Below is a small trained network, with its code and all its weights. Each question gives an input and a class and asks what happens when units are switched off, that is, made to give their printed mean instead of their output.

import numpy as np


def w(rows, s, z=0):
    codes = np.array(rows[::2]) - 128.0
    scale = np.full(codes.shape[1], s)
    scale[-1] = z or s
    return codes * scale


def norm(h):
    return h / np.sqrt((h * h).mean(-1, keepdims=True) + 1e-5)


def f(y):
    return np.maximum(y, 0)


def log_softmax(a):
    a = a - a.max(-1, keepdims=True)
    return a - np.log(np.exp(a).sum(-1, keepdims=True))


def net(x, mask):
    res = np.array(x, float).reshape(1, 6) / 4 @ E
    u = 0
    for l in range(3):
        y = f(norm(res) @ A[l][:, :-1].T + A[l][:, -1])
        res = res + np.where(mask[u : u + 9], y, B[l][:, -1]) @ B[l][:, :-1]
        u += 9
    return log_softmax(norm(res)[-1] @ U[:, :-1].T + U[:, -1])


A, B = {}, {}
E = w([
[227,92,108,244,178,177,171],'x0',
[194,136,80,107,170,174,72],'x1',
[70,151,36,75,139,128,204],'x2',
[94,139,181,199,216,61,97],'x3',
[102,156,175,119,172,167,135],'x4',
[77,139,110,141,161,45,116],'x5',
],0.011)
A[0] = w([
[108,115,146,124,127,137,138,75],'0.n1',
[85,122,124,203,210,30,160,42],'0.n2',
[106,123,119,100,143,122,134,110],'0.n3',
[124,127,68,111,32,87,150,1],'0.n4',
[201,123,149,210,126,152,139,76],'0.n5',
[80,127,144,81,73,129,164,123],'0.n6',
[168,123,5,129,157,194,177,21],'0.n7',
[87,130,193,102,152,179,157,8],'0.n8',
[159,129,128,103,167,95,16,24],'0.n9',
],0.028,0.0061)
B[0] = w([
[99,137,133,140,100,144,122,138],'0.n1',
[60,157,115,230,193,99,200,229],'0.n2',
[145,121,178,125,106,118,103,157],'0.n3',
[85,44,79,80,179,85,116,193],'0.n4',
[162,66,187,152,77,97,95,227],'0.n5',
[86,145,110,113,62,77,44,208],'0.n6',
[182,179,74,77,101,178,236,250],'0.n7',
[144,211,151,154,88,155,94,163],'0.n8',
[114,122,156,78,205,252,110,183],'0.n9',
],0.035,0.019)
A[1] = w([
[193,112,143,148,67,83,108,38],'1.n1',
[223,91,184,142,103,119,128,107],'1.n2',
[212,128,59,87,101,143,202,62],'1.n3',
[198,1,186,165,77,119,137,49],'1.n4',
[150,100,67,138,98,107,198,122],'1.n5',
[242,191,47,49,124,137,217,3],'1.n6',
[224,91,166,171,84,138,123,118],'1.n7',
[114,92,38,44,121,51,117,9],'1.n8',
[148,88,103,99,126,100,113,54],'1.n9',
],0.021,0.004)
B[1] = w([
[128,141,178,130,155,181,86,164],'1.n1',
[126,89,176,138,112,94,104,181],'1.n2',
[104,161,142,98,66,151,193,229],'1.n3',
[221,97,173,133,123,97,107,194],'1.n4',
[96,152,180,90,110,187,149,192],'1.n5',
[155,127,100,98,97,158,252,254],'1.n6',
[173,75,112,144,138,106,94,187],'1.n7',
[113,56,110,110,136,61,116,199],'1.n8',
[94,104,108,153,113,128,98,150],'1.n9',
],0.035,0.019)
A[2] = w([
[162,152,97,142,143,115,113,5],'2.n1',
[134,226,122,107,79,71,118,121],'2.n2',
[177,156,50,138,123,124,90,15],'2.n3',
[182,250,144,148,97,103,69,42],'2.n4',
[199,194,108,157,187,136,79,121],'2.n5',
[201,170,63,131,171,57,113,69],'2.n6',
[143,192,97,254,226,52,199,4],'2.n7',
[169,177,93,203,154,69,115,84],'2.n8',
[228,190,54,128,144,102,124,22],'2.n9',
],0.022,0.0036)
B[2] = w([
[95,109,167,128,100,126,120,128],'2.n1',
[240,162,26,141,118,190,110,177],'2.n2',
[88,157,178,135,138,120,117,130],'2.n3',
[222,203,95,203,66,137,157,169],'2.n4',
[127,71,83,78,146,104,159,149],'2.n5',
[186,197,101,74,185,66,138,130],'2.n6',
[6,166,156,247,178,49,213,252],'2.n7',
[142,154,150,65,194,166,147,175],'2.n8',
[169,146,141,90,157,97,160,136],'2.n9',
],0.022,0.013)
U = w([
[155,227,86,158,33,134,27,40],'0',
[160,116,111,57,33,157,247,195],'1',
[63,76,40,67,95,31,33,174],'2',
[229,51,215,169,102,87,83,163],'3',
[44,159,149,229,169,88,180,205],'4',
[128,129,160,83,212,254,77,4],'5',
],0.017,0.0029)

Each question gives the input, the list of numbers given to net, and the class t.
The units are the neurons (one row each of A and B). Each row of codes is followed by its name. A weight is (code - 128) times the scale printed after its matrix; where a second scale follows, it is the last column's (A, B and U).
mask holds one flag per neuron, layer by layer. A switched-off neuron (its flag False) gives its mean, the last column of its row in B, instead of its output. The means were averaged over made-up inputs and are rounded, as every weight is.
A unit's drop is (log p(t) with every unit on - log p(t) with that unit switched off) / (log p(t) with every unit on - log p(t) with every unit switched off).
The circuit of an input: a set's keep is (log p(t) with only the set's units on - log p(t) with every unit switched off) / (log p(t) with every unit on - log p(t) with every unit switched off). Starting from the 12 units with the biggest drops (on a tie, the unit counted first), units are removed one at a time, each time the one whose removal leaves the highest keep (on an exact tie, the one counted first), for as long as the keep stays at least 0.8.
units of the circuit, in order: the units of the circuit, biggest drop first
top k neurons: the k neurons with the biggest drops, biggest first
top k neurons in layer l: the k neurons of layer l with the biggest drops, biggest first
drop of u: that unit's drop, to one decimal
input [-3,2,-6,-7,4,-8], class 3: units of the circuit, in order	(0.n7 1.n3)
input [4,5,-6,-7,6,-6], class 3: top 2 neurons	(0.n5 1.n4)
input [8,-1,-2,-4,4,3], class 3: units of the circuit, in order	(0.n5)
input [-2,2,0,-6,-8,1], class 2: top 3 neurons	(0.n4 1.n8 0.n6)
input [-1,3,-1,2,8,-5], class 3: top 4 neurons	(0.n7 0.n2 0.n6 1.n3)
input [-5,-3,3,7,5,-5], class 0: top 2 neurons in layer 0	(0.n8 0.n6)
input [-2,-5,-8,-5,1,-3], class 3: top 2 neurons	(0.n2 0.n7)
input [-6,-8,4,1,-1,6], class 2: top 2 neurons	(0.n6 0.n4)
input [-1,8,-2,5,-6,-8], class 3: top 2 neurons	(0.n5 0.n2)
input [-5,-2,2,-4,8,8], class 0: top 2 neurons in layer 0	(0.n8 0.n3)
input [-4,-1,-1,-7,6,1], class 2: top 2 neurons	(0.n4 1.n8)
input [-2,-8,-7,-5,3,5], class 0: top 3 neurons in layer 0	(0.n8 0.n4 0.n1)
input [5,-5,-8,6,2,5], class 4: drop of 0.n2	3.1
input [-3,7,-6,5,5,7], class 5: drop of 0.n9	0.9
input [-8,-3,5,8,5,7], class 4: drop of 0.n2	0.1
input [-6,7,-7,-5,8,3], class 5: top neuron	(0.n9)
